Here is a tiny trained network, its code and every weight. The questions are about switching its units off for an input and a class, where a switched-off unit gives its printed mean instead of its output.

import numpy as np


def w(rows, s, z=0):
    codes = np.array(rows[::2]) - 128.0
    scale = np.full(codes.shape[1], s)
    scale[-1] = z or s
    return codes * scale


def norm(h):
    return h / np.sqrt((h * h).mean(-1, keepdims=True) + 1e-5)


def f(y):
    return y / 2 * (1 + np.tanh(0.7978845608 * (y + 0.044715 * y**3)))


def log_softmax(a):
    a = a - a.max(-1, keepdims=True)
    return a - np.log(np.exp(a).sum(-1, keepdims=True))


def net(x, mask):
    res = np.array(x, float).reshape(1, 6) / 4 @ E
    u = 0
    for l in range(3):
        y = f(norm(res) @ A[l][:, :-1].T + A[l][:, -1])
        res = res + np.where(mask[u : u + 7], y, B[l][:, -1]) @ B[l][:, :-1]
        u += 7
    return log_softmax(norm(res)[-1] @ U[:, :-1].T + U[:, -1])


A, B = {}, {}
E = w([
[129,186,172,95,118,134,139,164,168],'x0',
[161,75,167,145,82,91,147,202,90],'x1',
[195,119,106,156,152,181,103,176,163],'x2',
[100,119,142,116,141,127,69,150,118],'x3',
[97,127,181,254,157,73,112,117,184],'x4',
[104,160,99,171,44,177,98,128,133],'x5',
],0.0085)
A[0] = w([
[107,108,176,136,105,140,163,202,111,95],'0.n1',
[56,149,140,118,91,83,168,133,92,50],'0.n2',
[67,106,117,97,140,89,12,180,107,58],'0.n3',
[166,132,75,153,93,96,234,104,149,89],'0.n4',
[125,58,120,139,72,90,138,165,121,36],'0.n5',
[122,191,189,93,113,137,144,169,154,2],'0.n6',
[114,118,132,151,58,156,119,121,123,16],'0.n7',
],0.011,0.0044)
B[0] = w([
[172,235,115,130,152,90,90,80,133,248],'0.n1',
[194,10,95,61,85,114,91,29,242,254],'0.n2',
[159,158,243,155,105,245,226,96,101,248],'0.n3',
[120,160,254,146,135,243,131,132,78,246],'0.n4',
[155,172,133,140,177,107,14,77,61,219],'0.n5',
[130,170,160,99,113,132,145,159,185,206],'0.n6',
[56,115,132,131,97,139,99,212,131,162],'0.n7',
],0.01,0.0022)
A[1] = w([
[103,120,83,169,9,138,126,167,108,1],'1.n1',
[158,67,156,83,241,66,203,162,98,47],'1.n2',
[139,129,76,49,65,124,162,189,46,49],'1.n3',
[82,28,77,192,163,147,137,112,14,40],'1.n4',
[111,105,156,205,102,69,143,149,160,114],'1.n5',
[244,84,103,174,147,171,104,214,164,52],'1.n6',
[86,85,137,116,75,52,185,100,91,125],'1.n7',
],0.012,0.0027)
B[1] = w([
[86,179,143,140,39,141,96,132,120,180],'1.n1',
[46,187,124,159,9,162,88,158,106,237],'1.n2',
[124,74,115,114,169,100,190,188,67,246],'1.n3',
[250,135,72,181,163,180,112,190,213,220],'1.n4',
[115,69,116,98,143,117,192,162,65,210],'1.n5',
[118,66,171,55,89,87,115,16,169,253],'1.n6',
[139,59,143,91,106,132,80,63,181,180],'1.n7',
],0.014,0.0051)
A[2] = w([
[51,218,12,115,249,144,123,64,152,86],'2.n1',
[225,143,159,117,87,16,97,174,72,63],'2.n2',
[102,184,159,82,132,44,197,208,220,1],'2.n3',
[49,26,111,188,183,62,207,198,116,122],'2.n4',
[68,188,79,176,39,105,90,186,127,71],'2.n5',
[94,117,188,244,128,51,123,123,198,162],'2.n6',
[134,128,232,139,146,200,175,124,86,33],'2.n7',
],0.011,0.0024)
B[2] = w([
[81,131,175,215,203,31,87,76,57,194],'2.n1',
[38,142,111,195,240,107,137,71,133,208],'2.n2',
[246,45,36,227,118,147,63,176,168,195],'2.n3',
[139,150,96,49,154,95,178,191,65,202],'2.n4',
[68,144,126,164,97,61,112,170,159,233],'2.n5',
[123,163,87,14,117,180,140,139,78,254],'2.n6',
[132,113,188,174,128,205,164,121,106,206],'2.n7',
],0.012,0.0053)
U = w([
[125,72,135,9,93,114,102,1,184,123],'0',
[37,174,123,143,35,117,100,182,124,141],'1',
[144,101,94,46,180,124,215,188,40,137],'2',
[97,172,150,205,222,72,88,60,89,126],'3',
[161,144,222,152,118,243,180,115,116,125],'4',
[221,107,91,171,138,140,103,166,195,186],'5',
[140,194,157,115,145,106,180,110,162,3],'6',
],0.011,0.0072)

Each question gives the input, the list of numbers given to net, and the class t.
The units are the neurons (one row each of A and B). Each row of codes is followed by its name. A weight is (code - 128) times the scale printed after its matrix; where a second scale follows, it is the last column's (A, B and U).
mask holds one flag per neuron, layer by layer. A switched-off neuron (its flag False) gives its mean, the last column of its row in B, instead of its output. The means were averaged over made-up inputs and are rounded, as every weight is.
A unit's drop is (log p(t) with every unit on - log p(t) with that unit switched off) / (log p(t) with every unit on - log p(t) with every unit switched off).
The circuit of an input: a set's keep is (log p(t) with only the set's units on - log p(t) with every unit switched off) / (log p(t) with every unit on - log p(t) with every unit switched off). Starting from the 12 units with the biggest drops (on a tie, the unit counted first), units are removed one at a time, each time the one whose removal leaves the highest keep (on an exact tie, the one counted first), for as long as the keep stays at least 0.8.
circuit, biggest first: the units of the circuit, biggest drop first
top k neurons: the k neurons with the biggest drops, biggest first
top k neurons in layer l: the k neurons of layer l with the biggest drops, biggest first
input [-6,2,8,8,-7,8], class 0: circuit, biggest first	(1.n6)
input [7,-7,7,-4,-5,2], class 0: top 2 neurons	(1.n6 0.n1)
input [1,7,5,3,-1,6], class 3: top 3 neurons	(0.n5 0.n1 2.n2)
input [-8,7,1,0,-1,-7], class 5: top 2 neurons in layer 0	(0.n5 0.n6)
input [3,0,5,5,0,4], class 0: top 2 neurons	(1.n6 0.n4)
input [-1,-5,-3,1,0,-3], class 3: top 2 neurons	(2.n1 1.n6)
input [-8,-7,-3,-2,-6,0], class 5: top 2 neurons	(1.n4 0.n1)
input [2,-7,3,-5,-8,7], class 2: circuit, biggest first	(1.n3 0.n1)
input [7,-8,-8,-4,4,6], class 0: top 2 neurons in layer 0	(0.n2 0.n1)
input [-7,8,0,-2,2,-3], class 3: top 2 neurons	(0.n5 2.n2)
input [-7,-1,0,-5,-5,-2], class 5: top 2 neurons	(1.n4 0.n3)
input [3,-8,5,-2,-6,7], class 3: top 2 neurons	(2.n1 1.n2)
input [7,5,2,6,8,-7], class 2: top 2 neurons	(1.n5 2.n4)
input [-1,-5,0,5,-2,-6], class 1: circuit, biggest first	(1.n2)
input [7,3,0,0,5,0], class 5: top 4 neurons	(2.n3 0.n1 0.n6 1.n3)
input [7,-5,4,0,-4,-6], class 5: top 2 neurons	(2.n3 0.n6)
input [7,-4,6,-6,-5,-7], class 1: circuit, biggest first	(1.n2 0.n1)
input [3,-5,-7,2,-1,7], class 0: top 2 neurons in layer 1	(1.n2 1.n7)
input [-3,8,7,2,5,2], class 3: top 4 neurons	(0.n5 2.n2 0.n1 0.n2)
input [1,3,0,-6,2,-6], class 1: top 3 neurons	(1.n2 0.n3 2.n5)
input [8,-4,-6,6,0,-4], class 5: circuit, biggest first	(2.n3)
input [2,6,-3,4,4,-6], class 1: top 3 neurons in layer 1	(1.n2 1.n3 1.n6)
input [1,8,7,-6,-2,4], class 3: circuit, biggest first	(0.n1 2.n2)
input [-3,7,-1,-8,-7,8], class 1: top 2 neurons in layer 0	(0.n7 0.n3)
input [-7,7,-5,-5,3,2], class 3: top 2 neurons in layer 0	(0.n5 0.n1)
input [5,-1,-5,-5,7,-3], class 2: top 2 neurons in layer 1	(1.n5 1.n6)
